Below are the code and all the weights of a small trained network. Each question names an input and a target symbol and asks about switching units off, where a switched-off unit gives its printed mean instead of its output.

import numpy as np


def w(rows, s, z=0):
    codes = np.array(rows[::2]) - 128.0
    scale = np.full(codes.shape[1], s)
    scale[-1] = z or s
    return codes * scale


def f(y):
    return np.maximum(y, 0)


def softmax(a):
    e = np.exp(a - a.max(-1, keepdims=True))
    return e / e.sum(-1, keepdims=True)


def log_softmax(a):
    a = a - a.max(-1, keepdims=True)
    return a - np.log(np.exp(a).sum(-1, keepdims=True))


def net(x, mask):
    ids = ['αγδεζθλξσφψ'.index(c) for c in x.split()]
    T = len(ids)
    res = E[ids] + P[:T]
    r = res
    for j in range(3):
        rows = slice(3 * j, 3 * j + 3)
        q, k, v = (r @ M[0][rows].T for M in (Q, K, V))
        z = softmax(np.where(np.tri(T) > 0, q @ k.T / 3**0.5, -1e9)) @ v
        o = O[0][rows]
        res = res + np.where(mask[j], z, o[:, -1]) @ o[:, :-1]
    y = f(res @ A[0][:, :-1].T + A[0][:, -1])
    res = res + np.where(mask[3:7], y, B[0][:, -1]) @ B[0][:, :-1]
    return log_softmax(res[-1] @ U[:, :-1].T + U[:, -1])


Q, K, V, O, A, B = {}, {}, {}, {}, {}, {}
E = w([
[109,162,117,128,131],'α',
[46,110,70,140,75],'γ',
[137,177,119,115,128],'δ',
[156,177,114,114,123],'ε',
[84,151,196,127,154],'ζ',
[209,196,71,94,136],'θ',
[95,61,151,28,163],'λ',
[1,158,71,163,176],'ξ',
[153,54,145,200,170],'σ',
[95,130,97,20,148],'φ',
[172,56,76,73,188],'ψ',
],0.019)
P = w([
[236,188,146,121,57],'0',
[215,173,133,120,74],'1',
[184,162,133,130,99],'2',
[174,144,136,131,130],'3',
[160,133,142,127,155],'4',
[148,123,148,133,180],'5',
[137,112,151,128,210],'6',
[133,103,159,126,225],'7',
[126,101,162,127,252],'8',
],0.011)
Q[0] = w([
[108,182,130,56,169],'h1',
[87,130,24,124,106],'h1',
[177,136,95,105,208],'h1',
[85,251,116,73,169],'h2',
[128,191,55,101,158],'h2',
[96,65,91,131,70],'h2',
[102,192,124,117,185],'h3',
[96,248,185,89,100],'h3',
[119,92,157,102,138],'h3',
],0.023)
K[0] = w([
[144,114,136,57,199],'h1',
[95,87,43,99,107],'h1',
[116,115,114,154,219],'h1',
[168,142,108,140,249],'h2',
[90,90,72,100,163],'h2',
[151,64,91,173,50],'h2',
[113,109,157,184,183],'h3',
[60,195,216,199,147],'h3',
[60,124,165,75,103],'h3',
],0.021)
V[0] = w([
[66,61,206,98,81],'h1',
[189,140,141,247,127],'h1',
[90,41,191,141,200],'h1',
[107,209,120,180,155],'h2',
[175,75,59,151,136],'h2',
[55,90,85,176,115],'h2',
[137,103,143,108,190],'h3',
[34,132,121,50,135],'h3',
[91,63,96,145,169],'h3',
],0.012)
O[0] = w([
[232,188,238,177,106,27],'h1',
[39,52,108,205,189,2],'h1',
[71,178,145,212,32,198],'h1',
[82,132,85,212,217,95],'h2',
[111,62,15,125,98,192],'h2',
[95,254,72,165,125,10],'h2',
[174,67,80,59,181,222],'h3',
[161,232,58,122,178,85],'h3',
[196,88,92,100,125,105],'h3',
],0.0068,0.0053)
A[0] = w([
[206,128,133,155,114,115],'n1',
[152,89,136,114,76,204],'n2',
[96,138,39,146,10,4],'n3',
[19,141,95,118,117,35],'n4',
],0.012,0.0021)
B[0] = w([
[94,58,77,130,78,183],'n1',
[134,200,107,189,148,255],'n2',
[8,152,142,107,223,223],'n3',
[217,134,127,141,86,181],'n4',
],0.012,0.0084)
U = w([
[139,108,134,123,162,82],'α',
[116,110,117,123,126,49],'γ',
[133,104,155,88,179,79],'δ',
[106,86,146,104,147,94],'ε',
[173,155,215,136,222,208],'ζ',
[172,63,28,104,157,109],'θ',
[94,135,83,165,22,131],'λ',
[174,175,65,194,177,20],'ξ',
[111,77,82,238,101,252],'σ',
[212,187,128,36,133,96],'φ',
[2,160,77,74,83,188],'ψ',
],0.0069,0.0039)

Each question gives the input, a string of symbols that net reads in full, and the target symbol t.
The units are the heads (3 rows each of Q, K, V and O) and the neurons (one row each of A and B). Each row of codes is followed by its name. A weight is (code - 128) times the scale printed after its matrix; where a second scale follows, it is the last column's (O, A, B and U).
mask holds one flag per unit, heads first, then neurons. A switched-off unit (its flag False) gives its mean, the last column of its rows in O or B, instead of its output. The means were averaged over made-up inputs and are rounded, as every weight is.
A unit's drop is (log p(t) with every unit on - log p(t) with that unit switched off) / (log p(t) with every unit on - log p(t) with every unit switched off).
The circuit of an input: a set's keep is (log p(t) with only the set's units on - log p(t) with every unit switched off) / (log p(t) with every unit on - log p(t) with every unit switched off). Starting from all 7 units, units are removed one at a time, each time the one whose removal leaves the highest keep (on an exact tie, the one counted first), for as long as the keep stays at least 0.8.
units of the circuit, in order: the units of the circuit, biggest drop first
most important unit: the unit with the biggest drop
top k neurons: the k neurons with the biggest drops, biggest first
heads that matter: for each layer, one digit per head in row order, 1 if its drop is at least 0.15 and else 0, layers parted by /
input ψ ε ξ ξ ψ θ δ, target ψ: units of the circuit, in order => h1; h2; n3
input θ ψ θ α φ α, target φ: most important unit => h1
input γ ψ ψ ψ θ ξ θ γ, target θ: units of the circuit, in order => h1; h3
input γ γ ψ α ξ ξ, target ξ: units of the circuit, in order => n4; h2
input ξ λ ψ γ ψ θ λ γ δ, target λ: units of the circuit, in order => h1; n1
input α θ γ ψ α ψ ψ ζ λ, target φ: units of the circuit, in order => h3; h1
input ψ δ α λ α, target λ: units of the circuit, in order => h1; n1; n3
input σ θ θ λ ψ ψ ε, target ψ: units of the circuit, in order => n3; h2; h1
input θ θ δ ψ ζ θ, target ψ: units of the circuit, in order => h2; n3; h1
input θ α ψ ψ α ε λ θ, target λ: units of the circuit, in order => n1; h1
input γ φ ψ σ ξ δ α, target ξ: top 2 neurons => n4; n1
input θ ψ ψ ε, target ψ: heads that matter => 010
input ψ θ ψ θ γ γ σ α λ, target φ: heads that matter => 101
input α θ θ γ δ, target θ: top 2 neurons => n3; n2
input γ ψ θ σ α γ, target θ: units of the circuit, in order => h1
input φ ξ γ θ ξ ε, target ξ: heads that matter => 011
input ψ λ θ ζ, target ζ: heads that matter => 110
input γ ζ θ ε, target θ: heads that matter => 110
input α ζ ψ λ ξ θ, target ξ: heads that matter => 011
input γ θ ε θ ψ θ, target ψ: units of the circuit, in order => n3; h2; h1
input ψ ζ ψ γ ψ, target ψ: most important unit => h2
input σ ζ θ γ θ α, target θ: units of the circuit, in order => h1; n3
input ζ θ θ α, target θ: heads that matter => 100
input ζ δ ψ ζ ψ α, target ψ: heads that matter => 110
input θ ψ δ δ, target ψ: heads that matter => 011
input ε ζ λ λ ψ γ α, target ψ: units of the circuit, in order => h2; n3; h1
